Below are the code and all the weights of a small trained network. Each question names an input and a target symbol and asks about switching units off, where a switched-off unit gives its printed mean instead of its output.

import numpy as np


def w(rows, s, z=0):
    codes = np.array(rows[::2]) - 128.0
    scale = np.full(codes.shape[1], s)
    scale[-1] = z or s
    return codes * scale


def f(y):
    return y / 2 * (1 + np.tanh(0.7978845608 * (y + 0.044715 * y**3)))


def softmax(a):
    e = np.exp(a - a.max(-1, keepdims=True))
    return e / e.sum(-1, keepdims=True)


def log_softmax(a):
    a = a - a.max(-1, keepdims=True)
    return a - np.log(np.exp(a).sum(-1, keepdims=True))


def net(x, mask):
    ids = ['αελμπτω'.index(c) for c in x.split()]
    T = len(ids)
    res = E[ids] + P[:T]
    q, k, v = (res @ M[0].T for M in (Q, K, V))
    z = softmax(np.where(np.tri(T) > 0, q @ k.T / 2**0.5, -1e9)) @ v
    res = res + np.where(mask[0], z, O[0][:, -1]) @ O[0][:, :-1]
    y = f(res @ A[0][:, :-1].T + A[0][:, -1])
    res = res + np.where(mask[1:9], y, B[0][:, -1]) @ B[0][:, :-1]
    return log_softmax(res[-1] @ U[:, :-1].T + U[:, -1])


Q, K, V, O, A, B = {}, {}, {}, {}, {}, {}
E = w([
[157,101,95,226,44,211,113,149],'α',
[173,84,102,209,164,98,112,196],'ε',
[71,73,92,165,81,175,94,100],'λ',
[120,82,163,143,106,137,99,151],'μ',
[180,173,181,156,112,113,168,179],'π',
[118,182,154,149,102,117,168,121],'τ',
[5,46,136,82,91,183,77,61],'ω',
],0.014)
P = w([
[156,197,83,157,40,121,137,34],'0',
[86,201,160,191,161,152,136,154],'1',
[177,145,107,116,143,165,114,81],'2',
[102,44,163,147,136,118,197,117],'3',
[156,131,103,80,139,131,78,107],'4',
[61,177,122,147,132,139,135,226],'5',
[166,125,103,103,141,134,65,122],'6',
[103,63,134,141,108,98,206,178],'7',
[165,101,93,97,146,145,75,136],'8',
[37,204,103,146,50,141,165,249],'9',
[186,103,108,102,115,177,84,156],'10',
[77,165,180,223,122,88,81,156],'11',
[183,82,97,101,117,189,87,162],'12',
[142,64,250,98,150,69,208,97],'13',
],0.016)
Q[0] = w([
[15,191,85,168,124,147,106,246],'H1',
[145,193,76,50,176,185,117,131],'H1',
],0.011)
K[0] = w([
[140,83,50,65,108,122,246,150],'H1',
[192,69,153,115,167,167,185,33],'H1',
],0.012)
V[0] = w([
[1,156,103,192,95,144,181,58],'H1',
[184,53,19,236,163,254,86,152],'H1',
],0.0073)
O[0] = w([
[207,129,106,61,34,82,201,254,254],'H1',
[95,233,252,85,37,21,32,79,216],'H1',
],0.011,0.0064)
A[0] = w([
[65,133,182,211,159,123,180,132,185],'N1',
[133,122,62,143,98,185,106,2,121],'N2',
[120,133,131,44,96,195,104,143,197],'N3',
[193,89,63,140,108,152,111,169,110],'N4',
[106,78,112,169,220,222,188,163,108],'N5',
[249,151,60,33,154,157,99,100,176],'N6',
[114,96,117,97,150,166,181,192,2],'N7',
[119,82,166,113,152,170,56,128,142],'N8',
],0.011,0.0089)
B[0] = w([
[191,94,135,230,151,235,38,92,161],'N1',
[63,215,128,87,66,49,141,61,138],'N2',
[158,113,123,180,172,101,112,144,248],'N3',
[84,161,142,134,122,92,154,97,184],'N4',
[104,183,185,12,52,196,101,138,149],'N5',
[126,169,146,110,146,114,63,58,177],'N6',
[43,105,177,199,204,138,153,77,158],'N7',
[164,95,91,130,151,146,136,184,169],'N8',
],0.011,0.012)
U = w([
[17,222,132,153,71,31,134,14,157],'α',
[44,128,188,229,165,87,49,27,104],'ε',
[116,101,70,50,90,120,156,251,226],'λ',
[217,2,35,239,120,203,169,232,253],'μ',
[101,117,133,130,46,231,151,137,29],'π',
[1,157,164,131,109,140,181,115,38],'τ',
[35,128,137,243,159,66,221,133,60],'ω',
],0.0049,0.0042)

Each question gives the input, a string of symbols that net reads in full, and the target symbol t.
The units are the heads (2 rows each of Q, K, V and O) and the neurons (one row each of A and B). Each row of codes is followed by its name. A weight is (code - 128) times the scale printed after its matrix; where a second scale follows, it is the last column's (O, A, B and U).
mask holds one flag per unit, heads first, then neurons. A switched-off unit (its flag False) gives its mean, the last column of its rows in O or B, instead of its output. The means were averaged over made-up inputs and are rounded, as every weight is.
A unit's drop is (log p(t) with every unit on - log p(t) with that unit switched off) / (log p(t) with every unit on - log p(t) with every unit switched off).
The circuit of an input: a set's keep is (log p(t) with only the set's units on - log p(t) with every unit switched off) / (log p(t) with every unit on - log p(t) with every unit switched off). Starting from all 9 units, units are removed one at a time, each time the one whose removal leaves the highest keep (on an exact tie, the one counted first), for as long as the keep stays at least 0.8.
units of the circuit, in order: the units of the circuit, biggest drop first
k most important neurons: the k neurons with the biggest drops, biggest first
drop when u is switched off: that unit's drop, to one decimal
input ω μ λ τ ε, target α: units of the circuit, in order -> N6, N1, N4
input π μ μ μ ω ε λ ε, target ε: units of the circuit, in order -> H1
input ε μ ω α μ α ε α μ μ λ ω τ, target α: 2 most important neurons -> N1, N8
input λ π ω μ μ ε ε μ π μ, target μ: units of the circuit, in order -> H1, N1
input ω μ λ λ μ μ μ ε λ μ, target ε: units of the circuit, in order -> H1, N1
input μ μ ω μ μ μ μ ω μ μ μ ω π ε, target ω: units of the circuit, in order -> H1, N7, N4
input ε τ μ μ ε μ α, target α: units of the circuit, in order -> N2, H1
input μ ω μ ω α, target α: units of the circuit, in order -> N6, N4
input μ π μ λ μ ω μ λ ω π μ λ μ ω, target λ: units of the circuit, in order -> H1, N7
input π ε π μ μ μ ω μ ω π, target μ: units of the circuit, in order -> N1, H1
input μ μ ω μ τ τ ε τ ε, target ε: 2 most important neurons -> N6, N4
input π μ ε π μ π, target π: units of the circuit, in order -> N5, H1, N1
input λ τ ε ε ω μ π ε μ λ λ ε τ, target ε: drop when N3 is switched off -> 0.1
input ω μ ω π λ α μ π, target α: units of the circuit, in order -> H1
input π ε π ε μ μ λ ω τ ω μ π ω ε, target π: drop when N5 is switched off -> 1.4
input ω λ π, target α: drop when N1 is switched off -> 0.1
